119, -43, -57, -93, 213, -62, -245, -108, 114, 274, 17, 416, -212, 267, -460, 452, -277, -159, -264, -116, 134, 438, 268, 189, -122, 65, 57, -177, -220, 168, 339, 155
J_47
-20, 3, -25, -260, 32, 39, 110, 121, -69, -283, 90, -94, 202, -74, -123, 107, 99, 101, -81, -62, -106, 35, 61, -196, 240, -153, 112, -80, 60, 19, -27, 180
J_394
-125, 184, -76, -327, -552, 26, 115, -107, 295, -277, -317, 49, 193, 68, 173, -158, 80, 439, 134, -459, 71, 243, -123, -293, 323, -157, -35, 83, 718, -369, -193, -122
J_476
277, 68, -374, 130, -138, -73, 229, -194, 13, -191, -1, -245, -486, 157, -7, -704, 13, 47, 76, 97, 43, 55, -271, -139, 117, 42, 144, -378, 191, 170, 62, -102
J_363
-26, 60, 14, -197, 3, -63, 4, 12, -178, 7, 87, 26, -232, 161, -110, -436, -57, -6, 34, 148, 115, 345, 107, 316, -549, 202, 65, -7, -307, -137, 80, 46
J_790
-66, 17, -17, 406, -126, 96, -40, -112, 195, 76, -14, 51, -230, -103, -140, -47, -163, 140, -59, 251, -2, -141, -20, 137, -69, -130, -172, -56, 148, 236, 240, -49
J_394
533, -147, -115, -403, 124, -97, -37, -222, 76, 137, 22, -33, -58, 237, 145, -96, 78, -101, -25, -50, 21, 295, -17, 48, 270, -42, 45, -178, -266, -459, -172, 8
J_326
-194, 162, 184, -109, -411, -11, 67, 70, 42, -129, -50, -12, -93, -28, 221, 113, 38, -2, 121, -115, 88, 54, 164, 150, -308, 49, 68, 254, 161, 21, -30, -326
J_518
103, -244, 29, 357, -113, -253, 92, -113, -289, -738, 35, -358, -49, -21, 166, -245, 119, -7, 75, 143, 156, -546, 41, -354, -16, -79, -42, -58, -337, -150, -526, 64
J_476
-359, 88, 25, 425, -88, 90, 6, 217, -50, 50, 228, -328, -78, 92, -62, -104, -70, 72, -11, 36, -27, 276, 115, 74, -11, -99, -191, 84, -24, 153, -30, 87
J_613
112, -214, -36, 371, 134, -68, -66, -313, -70, -30, 58, -18, -296, -76, 211, -270, -22, 202, -87, 177, 197, -360, 110, -228, -264, -130, 11, -100, -243, 118, -172, 288
J_790
-68, 256, -146, 60, -180, 105, 151, 207, 68, 227, 127, 60, -237, -9, 63, -462, 15, -99, 105, 141, -37, 107, -144, 338, 213, 112, 16, -226, 171, 239, 390, -273
J_790
29, 56, 82, 108, 190, -203, 36, 195, -24, 117, 205, 345, -284, 279, 318, 139, 158, -277, 74, -68, 11, -9, 203, -185, -23, 153, 317, -163, -77, 357, -52, -271
J_865
105, -250, -94, 209, 98, -147, -83, -509, 155, 245, -182, 1, -4, 210, -48, 477, -92, -269, 181, 64, -71, -472, -156, -220, -70, 200, 265, -317, -167, -30, -203, 88
J_326
-11, 6, 43, 40, -118, -388, 279, -190, 112, -31, 45, -143, -512, 457, 346, -352, -46, -93, 121, 122, 72, 141, -215, -168, -171, -119, 380, -67, -323, 44, -226, -281
J_326
-221, 111, -82, 71, -209, 41, 99, -64, -58, 55, -47, -72, 306, -375, 100, -126, -23, 155, 84, -27, -25, 53, -122, -18, -82, -84, -154, 183, 405, -153, -152, -44
J_363
-83, -67, 42, -30, 59, 129, -78, -93, 115, -83, -240, 160, 121, -165, 61, 5, 55, 297, -71, -89, 45, -251, 30, -216, 40, 166, -13, 109, 232, 185, 48, 104
J_613
-202, -233, 229, -156, 433, 10, -211, -35, -77, 721, 1, 245, -163, 274, 163, 673, -197, 60, 208, -106, 54, 520, 62, -34, -346, 216, 180, 95, -28, -117, -8, -126
J_476
-3, -164, -77, 274, -25, 316, -293, -112, -89, -445, 14, -163, 165, -354, -133, -261, -156, 474, -191, 138, 283, -136, 196, -118, -34, -72, -333, 164, 230, 12, 203, 154
J_326
-332, 116, 53, -29, -10, -41, 107, -88, 86, 324, -88, -44, 212, -5, 143, 53, -17, 80, 56, -262, -62, 92, -92, -60, 39, -104, 45, 148, 399, 48, -103, 128
J_732
29, -149, 82, 107, -9, 158, -381, 207, 25, -220, 50, -73, 385, -425, -45, 427, -44, 312, -94, -65, -44, -125, 232, -232, 203, -189, -421, 191, 646, 93, -45, 134
J_732
12, -11, 20, -375, 70, -121, -12, 19, 162, -131, -99, -46, 140, -93, 22, 8, -102, 55, -72, 83, 155, 17, -116, -48, -190, 263, 27, -11, 297, 119, -104, -8
J_326
307, -1, -204, -120, 30, 13, -178, -39, 34, -115, 43, -4, 180, -211, -29, -286, -41, 241, -161, 198, 44, -23, 23, 122, 176, 14, -241, -37, 146, -213, 21, 350
J_518
66, -102, 163, -99, 178, -188, 62, -14, -70, 64, 160, -38, 9, 138, 231, 263, -61, -146, 152, -132, -111, 188, -3, -304, 33, -4, 253, 8, -147, -187, -360, -152
J_732
-14, -203, 215, 493, -218, -5, -316, -209, 11, -389, 267, -260, -217, 117, -419, 98, -235, -136, -97, 600, -41, -635, 492, 200, 21, -235, -13, -133, -784, 152, 190, 281
J_681
328, -107, -71, 74, 265, -69, -46, -208, -167, 314, 98, -130, 186, -101, -155, -422, 31, -353, -18, 76, -91, -83, -198, 396, -187, -32, -288, -179, -277, -282, 9, 294
J_326
241, -232, 84, -225, 218, 303, -329, -123, 30, -91, 15, -148, 441, -212, -315, 145, 1, 132, -267, 65, -22, -263, 287, -169, 380, -115, -93, 11, -286, -238, 447, 307
J_790
-240, -121, 364, 54, 80, 167, -91, 88, 153, 240, 63, -84, -132, 71, 42, 70, -27, -109, 36, -29, 75, -165, 277, 103, 134, -66, 147, 68, 130, 352, 244, -200
J_681
-175, 47, -81, 146, -118, 33, -47, -427, 247, 167, -323, -158, 264, -190, 250, 13, -123, 292, -43, -4, 56, -225, -242, -2, 87, -39, -22, 210, 529, 58, -44, 215
J_47
403, 190, -119, -299, -215, -9, -55, -170, 335, -46, -322, 449, 235, -282, 39, -836, 128, -76, -128, -4, 71, -282, -329, 242, 113, -90, -13, 114, 62, -96, 63, -53
J_394
-176, -239, 351, -133, -2, 90, -313, -249, 54, 239, -43, -105, 161, -164, 106, 492, -194, 52, 149, -46, 127, -11, 358, 127, -214, 9, -23, 257, 223, -89, -303, 109
J_865
-35, -77, 218, -129, 284, -208, 54, 156, -85, 133, 85, 77, -273, 384, -286, 358, -75, -306, 28, -105, -149, 295, -77, -210, -349, 49, 287, -211, -608, -9, -194, -36
J_363
57, 152, -11, -360, -222, -51, 115, 433, 338, -160, 14, 14, -270, 127, -192, -207, -7, 28, 10, -103, -160, 417, -250, 8, 185, 11, 42, -229, 206, 194, 31, -125
J_865
-45, -86, 31, 36, 23, -178, -95, -130, -49, 20, -98, -141, 370, -218, 204, 360, -94, 98, -21, -252, -1, -8, -175, -259, -43, -331, -72, 343, 297, -201, -337, 296
J_790
-114, 136, 9, -130, 190, 69, -155, -36, 25, 401, 2, 291, 123, 230, -270, 258, -197, -64, -28, -39, -159, 603, -120, 299, -404, 138, 60, 33, -199, -58, 312, 131
J_613
40, 62, -45, 71, -22, 146, -271, -8, 166, 336, 2, 371, -440, 192, -426, 33, -152, -321, -125, 26, 135, 61, 285, 349, -44, 330, 88, -90, -463, 499, 499, -115
J_394
1, 33, 45, 9, 289, -151, 392, -326, 38, 166, -192, -415, 361, -263, 290, -636, -11, 29, -7, 215, -58, -233, -604, -110, 64, -289, 72, 332, -87, -314, -312, 262
J_394
56, 146, -3, -117, -284, -3, -63, 134, -76, -244, 61, 98, 282, -311, 23, -158, 10, 3, 123, -5, -55, 39, -37, 90, -95, -60, -199, 66, 365, -191, -121, -152
J_681
-114, -173, 169, -83, 177, -169, 162, -57, -308, -318, 37, -126, 47, 150, 49, 369, -24, 20, 225, -137, 39, 79, -21, -317, -755, 140, -14, 130, -7, -133, -436, -40
J_476
161, 127, 81, -238, -111, -68, 52, 131, -30, -378, -61, 21, -274, 319, -87, 123, 55, -237, 63, 82, -15, -277, -138, 121, -73, 59, 202, -177, -417, 179, -174, -62
J_518
-236, 13, 313, -33, 97, 138, -300, 177, -86, -209, 38, -45, 485, -238, -193, 227, -68, 153, -168, 52, -33, -96, 296, -25, 115, -311, -168, 378, 63, -9, 37, 297
J_326
125, -118, -165, 410, -102, 39, -164, -75, 131, -215, -86, 124, -392, 161, -272, -176, 19, 25, -228, 94, 142, -327, 306, -135, 412, -197, 137, -21, -307, 259, 267, 69
J_681
192, -215, 8, 182, 24, 7, -153, -135, -157, -554, -70, -57, 65, -124, -118, -232, 6, 246, -97, -7, 138, -109, 72, -373, -124, -149, -174, 34, -174, -160, -32, 193
J_363
-329, 71, -67, 215, -206, -104, -32, 6, -91, -31, 8, -66, -162, 193, 54, 16, -83, 116, 58, -27, 222, 141, 94, -16, -342, -64, 79, 47, 201, 106, -33, -42
J_732
166, -55, -213, 201, -52, 82, 151, -186, -108, -324, -54, -277, 132, -351, 174, -560, 3, 284, -10, -126, 149, -135, -214, -177, 81, -118, -167, 62, 328, -247, -220, 238
J_613
207, -53, -427, 403, -176, 56, -88, -152, 57, -819, -211, 86, 79, -370, -263, -449, -63, 301, -370, 223, 344, -585, 33, -142, 124, 60, -175, 81, 86, 104, -86, 205
J_865
139, -187, 30, 221, -44, -192, -130, -438, 153, -124, -200, -121, -354, 39, -100, -154, -208, 127, -52, 171, 181, -302, -226, -37, -522, -192, -25, -295, 108, 160, -188, 288
J_326
37, 18, -42, -38, 47, -162, 157, -75, -85, 48, 59, -179, -242, 105, 13, -112, -30, -104, 26, 128, 61, 56, -76, 188, -158, -5, 23, -188, -46, 107, 106, 125
J_865
-144, -127, 49, 354, -74, 27, -407, 110, 78, 181, 50, 358, -238, -71, -34, 620, -197, 7, 32, 42, 49, 36, 360, 34, -139, 195, -39, 136, 186, 356, -5, -186
J_681
15, 19, -125, 95, -5, 135, -156, 57, -106, -6, 62, 146, -116, 110, -46, -23, 49, 100, -37, 172, 116, 70, 310, 222, 41, 47, -54, -40, -78, 91, 376, 76
J_47
-16, 201, -190, -178, -164, -65, 58, -11, -4, 66, 9, -182, 470, -238, -37, -303, -8, 7, -53, 23, -17, 263, -71, 79, 488, -298, -89, 73, 541, -338, 10, -36
J_681
-61, 7, -20, 185, 217, 112, -38, -173, -174, 299, 154, 151, -58, 69, 22, 129, -18, -146, 74, 39, 77, -177, 195, -40, -107, 193, 136, -159, -77, 185, 321, -110
J_394
-129, -225, 341, -101, 150, 64, -119, 59, 52, 190, 4, -68, -228, 27, 114, 592, -60, -142, 128, -71, 51, -107, 202, -138, -277, 198, 282, 62, -55, 338, -124, -177
J_363
9, -101, 110, -73, 37, 6, -28, -73, 155, -115, -344, 199, 6, -107, 361, 133, 111, 326, -7, -116, 155, -109, 65, -272, -46, 118, -40, 367, 278, 113, -43, -58
J_613
-168, 34, 6, 178, 73, -113, 154, 89, 131, -58, -166, 102, 122, -352, -8, -250, 154, -51, -246, 61, -5, -538, 101, -63, 316, -12, 57, 183, -45, 458, -32, 303
J_732
135, -106, 54, -405, 2, -103, -246, 282, 104, -70, -14, 321, -225, 279, -163, 435, -38, -92, -30, -149, 158, 391, 287, 12, 165, 109, 165, -140, -83, 59, -54, -36
J_476
-192, -147, 54, 77, 141, -106, 44, -527, -37, 270, -112, -237, 345, -329, 303, 304, -114, 230, -127, -182, 125, -67, -4, -225, -202, -147, -35, 242, 326, -150, -76, 295
J_865
-155, -55, 257, -204, 129, -26, 50, 13, 31, -201, -25, -310, 612, -95, -59, 362, -35, 63, -14, -184, -205, -151, -134, -368, 207, -301, -89, 300, 138, -160, -339, 210
J_518
82, 243, -212, -214, -376, 30, 280, -282, 273, 10, -224, -20, -67, -86, 193, -440, 80, 50, 30, -92, 15, -77, -133, 20, 378, 103, 209, -8, 216, -80, 61, -158
J_681
-121, 145, -197, 62, -186, -52, 122, 415, -11, -177, 375, -178, -37, -229, 8, -260, -8, 211, -161, -48, -20, 285, 211, -134, 499, -50, -215, -23, 341, 71, -161, 4
J_865
42, 75, -319, 331, -124, 44, 387, 69, 134, -514, 70, -289, -353, -307, -161, -899, -90, 404, -220, 238, 28, -95, -184, -263, 306, 18, -138, -141, 50, 159, -109, 168
J_681
97, -63, 188, -319, 21, -176, -147, 9, 82, -54, -64, -45, -157, 359, -277, -79, -74, -224, -45, 86, 25, -150, -151, 275, -122, 60, 85, -215, -361, 112, 249, 123
J_394
121, 136, -294, -95, -22, 40, -90, 140, -289, 166, 240, 290, -52, -115, 47, -339, -70, 77, -48, 89, 218, 610, 237, 336, -156, -42, 35, 129, -95, -450, -78, -42
J_47
-59, 41, 67, 189, 4, 8, 159, 128, 122, -199, 72, -131, -158, -13, 43, -89, -18, 135, 15, -108, -120, 34, -48, -433, 156, -64, 81, -28, 162, 194, -230, -49
J_613
-31, 57, 7, 221, -118, 86, -93, -75, 135, -159, -148, 135, 55, -256, -264, -385, -77, 78, -195, 256, -13, -384, 74, 243, 40, -50, -201, 289, -250, 133, 96, 231
J_790
161, 43, -125, 227, -124, -26, -74, -236, 154, 56, -191, 212, -312, -108, 48, -229, -58, 81, -85, 112, 109, -209, 18, 76, -60, 93, 29, -15, 2, 117, -35, -3
J_47
-216, -24, 418, -294, 243, -15, -11, 281, 50, 177, 218, -161, -80, 163, -148, 520, -96, -205, -11, 213, -119, 170, 384, 281, -31, 41, 146, 74, -93, 402, 373, 54
J_518
-95, -111, 24, -3, -133, 4, 23, -83, -24, -235, -242, -36, 377, -61, 377, 165, 222, -4, 141, -82, 199, -300, 31, -164, -11, 134, -41, 259, 159, -194, -367, -289
J_681
52, -368, 58, 253, 315, -116, -94, -387, -274, -116, -34, -92, -123, -14, -183, 158, -233, 215, -14, 35, 204, -123, 45, -362, -782, -123, -108, 92, -141, -150, -165, 280
J_613
-45, -73, 231, 39, 52, 76, -101, 176, -62, -354, -119, -8, -27, -71, -91, 132, 30, 93, -15, -11, 74, -134, 142, -129, -109, -109, -19, 198, 29, 157, -75, 32
J_518
-30, 85, 68, -85, -150, 37, 160, -237, 155, -363, -251, -78, 182, -64, -3, -112, -98, 221, 112, 127, -33, -158, -295, -143, -360, 131, -131, 250, 189, -77, 78, -183
J_476
-357, 206, 297, -235, 45, 11, 90, 243, 10, 176, 232, -305, 225, 159, -109, -25, -66, -147, 88, 9, -227, 305, -47, 88, 99, 0, 86, -1, 87, 122, 421, -108
J_394
39, -290, 307, -461, 191, 142, -608, -30, 294, 625, -139, 464, 147, 103, -91, 825, -169, -150, -8, -419, 30, 241, 127, 110, -22, 87, 299, 2, 102, 21, 119, -50
J_476
82, -195, 33, 117, 47, 61, -12, -402, 2, -70, -159, -76, 56, -80, -12, 158, -63, 37, 79, 69, 131, -228, 118, -57, -371, 151, -163, 119, -89, -160, -79, 65
J_326
30, -201, 265, -226, 575, 293, -329, 52, -41, 199, 13, 33, 288, 146, -168, 645, 65, 75, -220, -339, -13, 133, 432, -390, 149, 96, -11, 196, -182, 32, 297, 204
J_363
